Below are the code and all the weights of a small trained network. Each question names an input and a class and asks about switching units off, where a switched-off unit gives its printed mean instead of its output.

import numpy as np


def w(rows, s, z=0):
    codes = np.array(rows[::2]) - 128.0
    scale = np.full(codes.shape[1], s)
    scale[-1] = z or s
    return codes * scale


def norm(h):
    return h / np.sqrt((h * h).mean(-1, keepdims=True) + 1e-5)


def f(y):
    return np.maximum(y, 0)


def log_softmax(a):
    a = a - a.max(-1, keepdims=True)
    return a - np.log(np.exp(a).sum(-1, keepdims=True))


def net(x, mask):
    res = np.array(x, float).reshape(1, 4) / 4 @ E
    u = 0
    for l in range(4):
        y = f(norm(res) @ A[l][:, :-1].T + A[l][:, -1])
        res = res + np.where(mask[u : u + 4], y, B[l][:, -1]) @ B[l][:, :-1]
        u += 4
    return log_softmax(norm(res)[-1] @ U[:, :-1].T + U[:, -1])


A, B = {}, {}
E = w([
[105,176,169,152,197],'x0',
[187,103,53,62,126],'x1',
[2,116,23,200,77],'x2',
[160,92,175,74,177],'x3',
],0.0084)
A[0] = w([
[2,159,154,119,98,214],'L0N1',
[161,137,186,108,242,179],'L0N2',
[151,157,3,86,102,112],'L0N3',
[74,104,61,157,82,8],'L0N4',
],0.008,0.0014)
B[0] = w([
[83,255,63,212,127,239],'L0N1',
[221,136,132,72,163,253],'L0N2',
[127,61,179,50,82,224],'L0N3',
[153,122,201,38,202,229],'L0N4',
],0.0069,0.0054)
A[1] = w([
[111,146,196,104,115,175],'L1N1',
[41,187,105,206,112,75],'L1N2',
[177,159,143,57,156,78],'L1N3',
[1,178,165,139,200,247],'L1N4',
],0.0088,0.0016)
B[1] = w([
[141,121,137,133,145,168],'L1N1',
[30,111,150,206,246,250],'L1N2',
[84,193,175,182,58,231],'L1N3',
[183,135,69,174,138,254],'L1N4',
],0.011,0.0064)
A[2] = w([
[105,108,220,200,96,255],'L2N1',
[59,87,127,187,173,26],'L2N2',
[186,147,148,193,147,37],'L2N3',
[112,109,74,98,12,85],'L2N4',
],0.011,0.0031)
B[2] = w([
[177,170,91,126,132,255],'L2N1',
[163,117,82,130,142,237],'L2N2',
[123,123,141,91,89,194],'L2N3',
[8,103,129,122,56,205],'L2N4',
],0.014,0.006)
A[3] = w([
[88,164,95,250,92,158],'L3N1',
[159,136,207,142,91,3],'L3N2',
[85,89,129,89,118,165],'L3N3',
[191,132,33,82,142,35],'L3N4',
],0.013,0.0012)
B[3] = w([
[121,72,114,153,189,255],'L3N1',
[133,119,111,77,179,197],'L3N2',
[69,71,158,176,8,172],'L3N3',
[119,104,162,177,70,157],'L3N4',
],0.013,0.0084)
U = w([
[70,62,152,120,35,17],'0',
[251,191,188,70,138,255],'1',
[126,107,95,221,212,183],'2',
],0.015,0.00079)

Each question gives the input, the list of numbers given to net, and the class t.
The units are the neurons (one row each of A and B). Each row of codes is followed by its name. A weight is (code - 128) times the scale printed after its matrix; where a second scale follows, it is the last column's (A, B and U).
mask holds one flag per neuron, layer by layer. A switched-off neuron (its flag False) gives its mean, the last column of its row in B, instead of its output. The means were averaged over made-up inputs and are rounded, as every weight is.
A unit's drop is (log p(t) with every unit on - log p(t) with that unit switched off) / (log p(t) with every unit on - log p(t) with every unit switched off).
most important unit: the unit with the biggest drop
k most important neurons: the k neurons with the biggest drops, biggest first
drop of u: that unit's drop, to one decimal
input [-4,-2,3,8], class 0: 2 most important neurons : [L1N2, L1N3]
input [-7,5,-4,6], class 0: 3 most important neurons : [L1N2, L0N4, L2N1]
input [6,-5,-3,-1], class 1: 2 most important neurons : [L0N2, L1N2]
input [-5,0,-5,-6], class 0: 3 most important neurons : [L1N2, L2N4, L0N4]
input [7,-4,1,7], class 1: most important unit : L0N2
input [4,6,8,5], class 0: 2 most important neurons : [L0N3, L1N2]
input [7,8,3,-2], class 0: drop of L0N3 : 0.2
input [-3,3,2,-8], class 0: drop of L0N3 : 0.7
input [-3,4,-1,-5], class 0: drop of L0N2 : 0.0
input [3,-5,-2,1], class 1: drop of L1N2 : 0.2
